data =
[[  6  -8  -1 -11  47  63 -15   6 -14  60 -15 -43  16]
 [ -4  22  24  23 -31 -52  21   2  24 -52  26  57  -1]
 [  5  -8   0 -11  45  60 -15   5 -14  57 -15 -41  16]
 [ 49  -2 -36   1  20  48  19  23   6  59   2 -25   2]
 [ -2  -8   5 -11  43  54 -18   1 -15  49 -16 -38  16]
 [ 48  -3 -36   0  21  48  18  23   5  59   2 -26   2]
 [-20  19  35  19 -25 -50   9  -5  17 -55  20  52   2]
 [-33  15  42  14 -20 -48  -2 -11  10 -57  13  45   3]
 [-17  18  29  18 -29 -52  11  -4  18 -56  20  51  -1]
 [ -5  -3  -9  -3 -23 -27   1  -6  -1 -25  -1   7 -13]
 [ -2  -8   5 -11  42  54 -18   1 -15  49 -16 -38  16]
 [ 50  -2 -37   1  21  48  19  24   6  59   3 -24   2]
 [ -9  -5  -6  -5 -20 -24  -2  -8  -3 -23  -3   4 -11]
 [-34  16  49  14 -10 -37  -4  -9   9 -47  12  41  10]
 [-13  18  26  19 -31 -53  14  -3  19 -55  21  52  -2]
 [ 12  21   9  24 -32 -45  30  10  28 -41  29  53  -3]]
Give the entry in the bottom-left corner.
A: 12
The first entry on the diagonal from the top-right corner -> 16
The 1st entry in reading order is 6
The entry just right of the largest entry: -15
The smallest entry in the last column -> -13
Give the entry just left of the largest entry.
A: 47
The first entry in the row that holds the smallest entry: -33
The entry just left of the smallest entry: 10
The 3rd entry in reading order is -1
The fifth entry from the end, reading row by row: 28
The last entry, reading row by row is -3
Give the second entry on the diagonal from the top-right corner.
A: 57
Give the 4th entry, reading row by row.
A: -11
Give the 3rd entry on the diagonal from the top-right corner.
A: -15
Give the entry directly below the largest entry.
A: -52
Give the largest entry in the last row.
A: 53
The bottom entry of the column that holds the largest entry is -45
Give the entry directly above -47.
A: -23
Give the maximum.
A: 63
The 2nd entry on the main diagonal -> 22
The last entry of the smallest entry's row is 3
The entry directly below 35 is 42

Questions about the grid below. Counting starts at 1.
1) Find the minimum.
2) Find the entry just right of the smallest entry.
3) Find the entry in row 1 and column 3.
4) Find the entry at row 2, column 3.
5) Find the entry in the top-left corner.
6) Find the entry just right of the largest entry.
7) Find the top entry of the column that holds the smallest entry.
8) Find the entry just left of the largest entry.
[[ -1  -1  58  59   2  59  58   0   0  49  57  59   0  -4]
 [  1  58  58  58   3  56  49   0  -2  53  57   0  59  56]
 [ -1  58   1   1  -3   7   6  57  64   3  -1  59  57  53]
 [ -1  -1  58   1  58  -2  68  57  57  -4   1   0   2   1]
 [ 58  58  -1   1  -1  -2  18   0  61  58  -1  59  59  55]
 [ 58  -1  -1   1   3   2  31  59  66 -12  -1  59   0   1]
 [ -1  58  58  59   0  55  49  -2  -2  -6  59   0  59  56]
 [  1  58  58  59  -3  10  62   0  -8  60   1  59  59  56]
 [  1  58  58  59  56  56  50   0   4  55  59   0  61  65]]
1) -12
2) -1
3) 58
4) 58
5) -1
6) 57
7) 49
8) -2

grid =
[[ 308 -307  -76    3  311  -58]
 [ 399   24  209  250 -554  403]
 [ 410   35   22  126 -146  -28]
 [ 561  186  324 -194  227  420]
 [ 572   27   73  395   20  463]
 [ 323 -283   -5  120  479  742]
 [ 336   32 -270  -85  128  175]
 [  92 -271 -405  -40  396  226]
 [ 630 -202 -165   75  297  329]
 [ 430  158   92   49  285  390]
 [ 141 -137 -111  240 -671   89]
 [  53   67 -204  398  472  473]
 [ 435  121 -474   23  264  247]
 [ 752  -84 -730   81   66  443]
 [-228  438  117  277  -67  454]
 [ 410  189  -42  567  -27  303]]
Counting starts at 1.
The entry at row 2, column 2: 24
Give the entry in row 2 and column 1.
A: 399
Give the entry at row 3, column 2.
A: 35
The entry at row 2, column 3 -> 209
The entry directly below the smallest entry: 117
Give the entry just right of the smallest entry.
A: 81
The smallest entry is -730
The entry in the bottom-right corner: 303
The entry just right of -474: 23
The entry in row 1 and column 3: -76
Give the entry in row 1 and column 2.
A: -307
Give the entry in row 1 and column 1.
A: 308
Give the entry directly below the largest entry.
A: -228
Give the bottom-left entry.
A: 410
Give the entry directly below 463.
A: 742
Give the entry just right of 285.
A: 390
Give the entry just left of -85.
A: -270
Give the entry at row 3, column 1.
A: 410
The entry just right of -40 -> 396
Give the entry just right of the largest entry.
A: -84
Give the entry directly below -194.
A: 395
The entry directly below 75 is 49
Give the entry at row 3, column 3.
A: 22
The entry directly below -85 -> -40
Give the entry directly above 226.
A: 175
Give the entry just right of 209.
A: 250
Give the entry directly above the smallest entry.
A: -474
The entry directly above 454: 443
The entry in the top-right corner is -58
Give the maximum.
A: 752

Questions about the matrix below.
1) Give the entry just right of -8.
2) Give the entry just right of -34.
3) Give the entry just left of 4.
((-50, 28, -36, -34, 14, 21, 0, 7, 30, 19, 6), (30, 4, -30, -2, -4, -1, -8, -2, 30, 19, 5))
1) -2
2) 14
3) 30

W =
-21   22   39   19  -13    3   37   27  -20
-14   13  -12   15   -9   -8  -10    6  -14
 21  -21    4  -20   24   24    9  -17   22
 45  -44   26  -46   44   47   30  -35   45
  4   -3   52   -5   13   28   54    4    5
-49   50   23   50  -37  -24   20   49  -49
 34  -33    3  -35   24   17    3  -25   33
-63   63    0   64  -51  -41   -4   54  -62
Report the second entry on the diagonal from the top-right corner.
Answer: 6
Report the largest entry in the last row.
Answer: 64
The entry directly above -37 -> 13
The second largest entry is 63
Report the entry in the bottom-left corner.
Answer: -63
Report the third entry on the diagonal from the top-right corner.
Answer: 9
The top entry of the column that holds the smallest entry is -21
Report the entry in the bottom-right corner.
Answer: -62
Report the top entry of the column that holds the largest entry.
Answer: 19
Report the largest entry in the first column.
Answer: 45
The top-right entry is -20
Report the entry just left of -46.
Answer: 26
The 3rd entry on the main diagonal -> 4
The entry directly below 6: -17
Report the entry just left of -41.
Answer: -51
Report the entry just left of 49.
Answer: 20
The second entry from the end, reading row by row is 54
The entry directly above -25 is 49
Report the entry directly above -41.
Answer: 17
The entry just left of the largest entry -> 0
Report the 2nd entry, reading row by row.
Answer: 22
